Below is a small trained network, with its code and all its weights. Each question gives an input and a class and asks what happens when units are switched off, that is, made to give their printed mean instead of their output.

import numpy as np


def w(rows, s, z=0):
    codes = np.array(rows[::2]) - 128.0
    scale = np.full(codes.shape[1], s)
    scale[-1] = z or s
    return codes * scale


def f(y):
    return np.maximum(y, 0)


def log_softmax(a):
    a = a - a.max(-1, keepdims=True)
    return a - np.log(np.exp(a).sum(-1, keepdims=True))


def net(x, mask):
    res = np.array(x, float).reshape(1, 2) / 4 @ E
    y = f(res @ A[0][:, :-1].T + A[0][:, -1])
    res = res + np.where(mask, y, B[0][:, -1]) @ B[0][:, :-1]
    return log_softmax(res[-1] @ U[:, :-1].T + U[:, -1])


A, B = {}, {}
E = w([
[100,93,139,82,203,113],'x0',
[102,145,254,133,155,109],'x1',
],0.018)
A[0] = w([
[134,100,46,106,156,151,197],'neuron 0',
[149,181,126,168,59,135,114],'neuron 1',
[118,177,135,170,81,124,234],'neuron 2',
[128,211,254,172,81,142,149],'neuron 3',
[133,127,89,116,143,137,140],'neuron 4',
[111,112,66,112,124,131,245],'neuron 5',
[108,95,149,96,203,136,254],'neuron 6',
],0.019,0.0042)
B[0] = w([
[136,101,96,151,79,48,213],'neuron 0',
[160,241,179,146,110,183,197],'neuron 1',
[146,51,107,95,42,243,187],'neuron 2',
[165,5,183,251,144,106,250],'neuron 3',
[142,148,106,159,134,83,165],'neuron 4',
[154,136,148,127,66,62,195],'neuron 5',
[84,161,167,34,150,120,206],'neuron 6',
],0.024,0.025)
U = w([
[72,120,188,37,129,67,255],'0',
[129,161,137,138,146,130,50],'1',
[171,51,128,213,115,187,166],'2',
[47,231,130,2,200,220,166],'3',
[126,99,188,184,202,96,28],'4',
[140,116,62,137,96,18,152],'5',
[190,226,139,165,82,194,122],'6',
],0.0095,0.0039)

Each question gives the input, the list of numbers given to net, and the class t.
The units are the neurons (one row each of A and B). Each row of codes is followed by its name. A weight is (code - 128) times the scale printed after its matrix; where a second scale follows, it is the last column's (A, B and U).
mask holds one flag per neuron, in row order. A switched-off neuron (its flag False) gives its mean, the last column of its row in B, instead of its output. The means were averaged over made-up inputs and are rounded, as every weight is.
A unit's drop is (log p(t) with every unit on - log p(t) with that unit switched off) / (log p(t) with every unit on - log p(t) with every unit switched off).
The circuit of an input: a set's keep is (log p(t) with only the set's units on - log p(t) with every unit switched off) / (log p(t) with every unit on - log p(t) with every unit switched off). Starting from all 7 units, units are removed one at a time, each time the one whose removal leaves the highest keep (on an exact tie, the one counted first), for as long as the keep stays at least 0.8.
units of the circuit, in order: the units of the circuit, biggest drop first
unit that matters most: the unit with the biggest drop
top k neurons: the k neurons with the biggest drops, biggest first
drop when u is switched off: that unit's drop, to one decimal
input [-6,-5], class 6: unit that matters most -> neuron 1
input [3,3], class 0: top 2 neurons -> [neuron 6; neuron 3]
input [6,3], class 3: units of the circuit, in order -> [neuron 3; neuron 0]
input [2,-1], class 5: units of the circuit, in order -> [neuron 1; neuron 3]
input [4,1], class 3: top 3 neurons -> [neuron 3; neuron 0; neuron 5]
input [8,-4], class 5: top 2 neurons -> [neuron 0; neuron 4]
input [-2,-3], class 6: top 2 neurons -> [neuron 3; neuron 1]
input [7,5], class 0: top 2 neurons -> [neuron 6; neuron 1]
input [2,7], class 4: top 2 neurons -> [neuron 3; neuron 2]
input [2,5], class 4: top 2 neurons -> [neuron 2; neuron 3]
input [8,1], class 3: top 2 neurons -> [neuron 3; neuron 6]
input [-4,-6], class 6: top 2 neurons -> [neuron 1; neuron 3]
input [4,0], class 0: top 2 neurons -> [neuron 1; neuron 3]
input [6,-4], class 5: unit that matters most -> neuron 0
input [-7,-7], class 6: drop when neuron 1 is switched off -> 1.1
input [-6,-2], class 6: drop when neuron 1 is switched off -> 0.4
input [5,0], class 0: drop when neuron 1 is switched off -> 0.3
input [-2,-5], class 5: drop when neuron 0 is switched off -> 0.1
input [4,3], class 0: top 2 neurons -> [neuron 1; neuron 6]
input [8,-3], class 0: top 2 neurons -> [neuron 6; neuron 3]
input [-3,-6], class 5: unit that matters most -> neuron 0
